Below is a small trained network, with its code and all its weights. Each question gives an input and a target symbol and asks what happens when units are switched off, that is, made to give their printed mean instead of their output.

import numpy as np


def w(rows, s, z=0):
    codes = np.array(rows[::2]) - 128.0
    scale = np.full(codes.shape[1], s)
    scale[-1] = z or s
    return codes * scale


def softmax(a):
    e = np.exp(a - a.max(-1, keepdims=True))
    return e / e.sum(-1, keepdims=True)


def log_softmax(a):
    a = a - a.max(-1, keepdims=True)
    return a - np.log(np.exp(a).sum(-1, keepdims=True))


def net(x, mask):
    ids = ['ΓΔΘΛαβζμσψ'.index(c) for c in x.split()]
    T = len(ids)
    res = E[ids] + P[:T]
    u = 0
    for l in range(3):
        r = res
        for j in range(3):
            rows = slice(2 * j, 2 * j + 2)
            q, k, v = (r @ M[l][rows].T for M in (Q, K, V))
            z = softmax(np.where(np.tri(T) > 0, q @ k.T / 2**0.5, -1e9)) @ v
            o = O[l][rows]
            res = res + np.where(mask[u + j], z, o[:, -1]) @ o[:, :-1]
        u += 3
    return log_softmax(res[-1] @ U[:, :-1].T + U[:, -1])


Q, K, V, O = {}, {}, {}, {}
E = w([
[142,38,113,171],'Γ',
[56,116,88,171],'Δ',
[146,194,172,181],'Θ',
[186,165,89,177],'Λ',
[7,120,134,108],'α',
[30,128,159,153],'β',
[46,100,68,105],'ζ',
[218,124,181,63],'μ',
[141,205,143,29],'σ',
[133,144,163,162],'ψ',
],0.014)
P = w([
[185,1,223,146],'0',
[102,159,88,136],'1',
[119,168,81,147],'2',
[139,170,80,144],'3',
[145,178,76,152],'4',
[141,173,92,165],'5',
],0.0063)
Q[0] = w([
[80,133,201,173],'0.h0',
[132,142,87,181],'0.h0',
[179,120,192,9],'0.h1',
[124,83,139,40],'0.h1',
[92,48,136,56],'0.h2',
[206,153,224,88],'0.h2',
],0.014)
K[0] = w([
[144,88,102,68],'0.h0',
[174,160,32,138],'0.h0',
[95,239,175,95],'0.h1',
[84,158,179,63],'0.h1',
[47,68,136,97],'0.h2',
[131,253,144,5],'0.h2',
],0.013)
V[0] = w([
[117,151,73,91],'0.h0',
[115,167,94,125],'0.h0',
[174,121,53,168],'0.h1',
[130,70,1,78],'0.h1',
[15,187,128,236],'0.h2',
[187,168,50,119],'0.h2',
],0.0087)
O[0] = w([
[78,160,163,94,101],'0.h0',
[113,162,125,95,130],'0.h0',
[95,80,48,211,254],'0.h1',
[26,95,178,227,194],'0.h1',
[201,1,9,34,120],'0.h2',
[131,198,61,165,174],'0.h2',
],0.0079,0.0022)
Q[1] = w([
[209,121,150,143],'1.h0',
[197,98,116,114],'1.h0',
[110,20,65,157],'1.h1',
[105,178,97,156],'1.h1',
[165,248,149,133],'1.h2',
[168,86,67,166],'1.h2',
],0.015)
K[1] = w([
[80,167,120,194],'1.h0',
[108,201,142,117],'1.h0',
[81,51,101,189],'1.h1',
[95,193,109,136],'1.h1',
[107,255,108,138],'1.h2',
[182,94,106,221],'1.h2',
],0.013)
V[1] = w([
[120,191,255,133],'1.h0',
[215,48,146,66],'1.h0',
[136,67,130,169],'1.h1',
[22,170,95,107],'1.h1',
[180,175,107,139],'1.h2',
[94,170,208,90],'1.h2',
],0.0077)
O[1] = w([
[87,183,239,96,15],'1.h0',
[171,55,94,3,152],'1.h0',
[91,64,106,170,207],'1.h1',
[70,223,133,30,161],'1.h1',
[173,207,128,142,154],'1.h2',
[88,146,229,72,2],'1.h2',
],0.0063,0.0029)
Q[2] = w([
[6,87,148,119],'2.h0',
[150,164,183,210],'2.h0',
[116,54,163,147],'2.h1',
[236,135,174,199],'2.h1',
[1,112,129,84],'2.h2',
[139,162,61,88],'2.h2',
],0.01)
K[2] = w([
[156,62,193,164],'2.h0',
[185,182,100,118],'2.h0',
[94,60,157,126],'2.h1',
[6,165,84,139],'2.h1',
[129,77,203,93],'2.h2',
[176,156,133,75],'2.h2',
],0.011)
V[2] = w([
[213,122,168,164],'2.h0',
[252,129,162,128],'2.h0',
[146,193,96,76],'2.h1',
[255,161,139,191],'2.h1',
[100,86,47,154],'2.h2',
[213,65,141,119],'2.h2',
],0.0086)
O[2] = w([
[254,123,113,149,191],'2.h0',
[250,76,128,157,172],'2.h0',
[61,117,94,61,48],'2.h1',
[87,231,50,174,228],'2.h1',
[135,131,202,192,254],'2.h2',
[159,168,195,54,198],'2.h2',
],0.008,0.0066)
U = w([
[127,6,119,211,110],'Γ',
[149,144,130,96,181],'Δ',
[193,112,52,97,2],'Θ',
[127,187,71,195,116],'Λ',
[101,90,83,105,86],'α',
[107,93,158,76,144],'β',
[26,116,190,142,214],'ζ',
[128,249,254,127,139],'μ',
[96,209,136,40,168],'σ',
[181,99,139,86,103],'ψ',
],0.005,0.0074)

Each question gives the input, a string of symbols that net reads in full, and the target symbol t.
The units are the heads (2 rows each of Q, K, V and O). Each row of codes is followed by its name. A weight is (code - 128) times the scale printed after its matrix; where a second scale follows, it is the last column's (O and U).
mask holds one flag per head, layer by layer. A switched-off head (its flag False) gives its mean, the last column of its rows in O, instead of its output. The means were averaged over made-up inputs and are rounded, as every weight is.
A unit's drop is (log p(t) with every unit on - log p(t) with that unit switched off) / (log p(t) with every unit on - log p(t) with every unit switched off).
The circuit of an input: a set's keep is (log p(t) with only the set's units on - log p(t) with every unit switched off) / (log p(t) with every unit on - log p(t) with every unit switched off). Starting from all 9 units, units are removed one at a time, each time the one whose removal leaves the highest keep (on an exact tie, the one counted first), for as long as the keep stays at least 0.8.
circuit, biggest first: the units of the circuit, biggest drop first
unit that matters most: the unit with the biggest drop
heads that matter: for each layer, one digit per head in row order, 1 if its drop is at least 0.15 and else 0, layers parted by /
drop when u is switched off: that unit's drop, to one decimal
input Δ α ζ μ, target μ: circuit, biggest first => 0.h2, 1.h2
input Δ ζ α ψ, target ζ: circuit, biggest first => 2.h0
input ζ ψ Δ, target ζ: circuit, biggest first => 2.h0, 0.h1, 1.h2
input μ α ψ β α μ, target μ: circuit, biggest first => 0.h2, 1.h0
input ζ Λ β Θ ζ, target ζ: circuit, biggest first => 2.h0, 0.h1, 1.h2
input Γ α Θ, target Γ: circuit, biggest first => 0.h2, 2.h1, 0.h0, 1.h1
input Λ Λ ψ σ Λ ψ, target Λ: circuit, biggest first => 0.h1, 0.h2, 1.h2, 2.h1
input Λ μ σ α, target Λ: circuit, biggest first => 0.h2, 2.h1, 2.h2, 1.h1
input Γ Θ ψ, target Γ: circuit, biggest first => 0.h2, 1.h1, 0.h0
input Θ Λ Θ Γ μ α, target σ: heads that matter => 010 / 100 / 011
input σ Λ Λ ζ, target α: heads that matter => 011 / 000 / 011
input ζ Θ ψ, target ζ: heads that matter => 011 / 011 / 100
input Λ α Γ Δ ζ, target Λ: heads that matter => 000 / 010 / 010
input μ ζ ψ ζ, target Θ: unit that matters most => 0.h2
input Γ ψ β ζ ζ, target μ: drop when 2.h2 is switched off => 0.2
input β Δ β Γ Λ β, target ψ: drop when 0.h2 is switched off => 0.9
input Δ ψ ψ Γ ψ, target Γ: drop when 1.h1 is switched off => 0.3
input μ Λ Λ σ, target σ: drop when 0.h0 is switched off => 0.4
